Here is a tiny trained network, its code and every weight. The questions are about switching its units off for an input and a target symbol, where a switched-off unit gives its printed mean instead of its output.

import numpy as np


def w(rows, s, z=0):
    codes = np.array(rows[::2]) - 128.0
    scale = np.full(codes.shape[1], s)
    scale[-1] = z or s
    return codes * scale


def norm(h):
    return h / np.sqrt((h * h).mean(-1, keepdims=True) + 1e-5)


def f(y):
    return y / 2 * (1 + np.tanh(0.7978845608 * (y + 0.044715 * y**3)))


def softmax(a):
    e = np.exp(a - a.max(-1, keepdims=True))
    return e / e.sum(-1, keepdims=True)


def log_softmax(a):
    a = a - a.max(-1, keepdims=True)
    return a - np.log(np.exp(a).sum(-1, keepdims=True))


def net(x, mask):
    ids = ['αβδεηθλμξστφω'.index(c) for c in x.split()]
    T = len(ids)
    res = E[ids] + P[:T]
    q, k, v = (norm(res) @ M[0].T for M in (Q, K, V))
    z = softmax(np.where(np.tri(T) > 0, q @ k.T / 3**0.5, -1e9)) @ v
    res = res + np.where(mask[0], z, O[0][:, -1]) @ O[0][:, :-1]
    y = f(norm(res) @ A[0][:, :-1].T + A[0][:, -1])
    res = res + np.where(mask[1:25], y, B[0][:, -1]) @ B[0][:, :-1]
    return log_softmax(norm(res)[-1] @ U[:, :-1].T + U[:, -1])


Q, K, V, O, A, B = {}, {}, {}, {}, {}, {}
E = w([
[123,144,180,156],'α',
[97,151,139,70],'β',
[100,144,106,64],'δ',
[3,94,5,119],'ε',
[132,154,174,159],'η',
[111,130,91,189],'θ',
[99,102,105,70],'λ',
[190,147,143,124],'μ',
[159,137,57,122],'ξ',
[131,29,109,95],'σ',
[156,159,191,187],'τ',
[117,143,179,160],'φ',
[89,144,164,171],'ω',
],0.022)
P = w([
[139,2,138,105],'0',
[140,47,139,116],'1',
[141,77,146,128],'2',
[140,100,146,138],'3',
[141,121,146,146],'4',
[137,140,143,151],'5',
[133,159,139,156],'6',
[133,181,136,161],'7',
[127,196,127,167],'8',
],0.0094)
Q[0] = w([
[78,115,167,120],'H0',
[108,147,76,199],'H0',
[186,245,193,243],'H0',
],0.012)
K[0] = w([
[137,117,120,102],'H0',
[138,134,111,142],'H0',
[125,252,113,145],'H0',
],0.023)
V[0] = w([
[85,75,217,137],'H0',
[82,85,189,26],'H0',
[254,174,138,111],'H0',
],0.006)
O[0] = w([
[97,255,28,124,233],'H0',
[153,228,160,225,3],'H0',
[119,24,56,154,77],'H0',
],0.0066,0.0018)
A[0] = w([
[151,132,83,122,131],'N0',
[174,122,137,167,82],'N1',
[97,68,88,156,98],'N2',
[149,100,163,183,88],'N3',
[119,98,155,177,54],'N4',
[92,57,109,34,93],'N5',
[166,218,140,34,106],'N6',
[82,160,141,179,133],'N7',
[54,133,126,74,147],'N8',
[114,123,49,144,94],'N9',
[145,77,189,67,146],'N10',
[51,88,218,91,56],'N11',
[71,98,116,181,89],'N12',
[114,113,68,141,106],'N13',
[98,117,151,190,85],'N14',
[69,148,116,62,112],'N15',
[147,106,145,165,70],'N16',
[123,51,119,154,114],'N17',
[70,29,143,168,127],'N18',
[161,122,136,166,64],'N19',
[161,133,21,8,1],'N20',
[93,134,128,189,90],'N21',
[110,110,123,128,105],'N22',
[144,174,82,83,205],'N23',
],0.013,0.0072)
B[0] = w([
[121,89,168,99,150],'N0',
[105,185,118,139,142],'N1',
[143,92,134,169,218],'N2',
[82,162,99,143,168],'N3',
[119,149,111,148,140],'N4',
[97,251,138,105,170],'N5',
[47,154,130,97,211],'N6',
[155,90,101,93,228],'N7',
[159,209,118,115,190],'N8',
[137,88,157,107,189],'N9',
[57,145,193,99,155],'N10',
[96,84,194,100,130],'N11',
[151,107,156,137,205],'N12',
[139,93,158,109,180],'N13',
[134,101,94,100,184],'N14',
[130,254,96,135,179],'N15',
[108,175,129,161,131],'N16',
[124,99,130,153,213],'N17',
[111,141,91,178,253],'N18',
[116,170,133,134,127],'N19',
[122,74,140,30,174],'N20',
[177,102,153,86,188],'N21',
[143,161,157,171,125],'N22',
[114,119,90,133,214],'N23',
],0.0086,0.0054)
U = w([
[85,196,144,73,214],'α',
[99,142,33,114,252],'β',
[153,219,126,236,128],'δ',
[126,33,42,18,1],'ε',
[155,130,138,140,92],'η',
[177,132,157,140,119],'θ',
[180,136,109,108,67],'λ',
[97,95,251,72,69],'μ',
[21,119,221,188,107],'ξ',
[247,152,35,117,31],'σ',
[172,156,184,175,94],'τ',
[127,41,85,205,191],'φ',
[132,135,174,146,86],'ω',
],0.015,0.0054)

Each question gives the input, a string of symbols that net reads in full, and the target symbol t.
The units are the heads (3 rows each of Q, K, V and O) and the neurons (one row each of A and B). Each row of codes is followed by its name. A weight is (code - 128) times the scale printed after its matrix; where a second scale follows, it is the last column's (O, A, B and U).
mask holds one flag per unit, heads first, then neurons. A switched-off unit (its flag False) gives its mean, the last column of its rows in O or B, instead of its output. The means were averaged over made-up inputs and are rounded, as every weight is.
A unit's drop is (log p(t) with every unit on - log p(t) with that unit switched off) / (log p(t) with every unit on - log p(t) with every unit switched off).
The circuit of an input: a set's keep is (log p(t) with only the set's units on - log p(t) with every unit switched off) / (log p(t) with every unit on - log p(t) with every unit switched off). Starting from the 12 units with the biggest drops (on a tie, the unit counted first), units are removed one at a time, each time the one whose removal leaves the highest keep (on an exact tie, the one counted first), for as long as the keep stays at least 0.8.
circuit, biggest first: the units of the circuit, biggest drop first
k most important neurons: the k neurons with the biggest drops, biggest first
drop of u: that unit's drop, to one decimal
input θ θ μ α, target φ: circuit, biggest first => [H0 N7 N14]
input μ μ δ μ θ ω α, target α: circuit, biggest first => [N2 H0]
input μ θ μ θ α μ β λ, target α: circuit, biggest first => [N5]
input μ μ θ α β β ω, target δ: circuit, biggest first => [H0 N6]
input μ τ φ, target ε: circuit, biggest first => [H0 N7 N14]
input θ θ φ, target μ: circuit, biggest first => [H0 N15 N7 N18]
input ε η μ θ ω β μ α, target φ: 4 most important neurons => [N15 N8 N5 N7]
input μ μ β α, target δ: 3 most important neurons => [N20 N9 N13]
input λ ξ θ β μ μ, target φ: circuit, biggest first => [H0 N8]
input α μ σ θ β μ, target δ: 4 most important neurons => [N20 N1 N7 N21]
input η λ θ ω β ω, target δ: 4 most important neurons => [N20 N9 N6 N13]
input α λ ε φ τ ω λ θ α, target μ: 2 most important neurons => [N15 N11]
input β μ θ φ ω φ, target α: circuit, biggest first => [H0 N2]
input δ μ θ μ, target μ: circuit, biggest first => [N10 H0]
input τ μ δ, target α: circuit, biggest first => [N5]
input θ δ λ α α, target σ: 3 most important neurons => [N7 N10 N6]
input λ θ β λ λ α ω ω, target α: 4 most important neurons => [N2 N18 N7 N17]
input θ ξ α α, target σ: 3 most important neurons => [N7 N6 N10]
input ξ μ β θ μ, target μ: 2 most important neurons => [N10 N18]
input τ μ μ τ μ α ω μ, target α: circuit, biggest first => [N6]
input η ω φ, target α: drop of N12 => 0.2
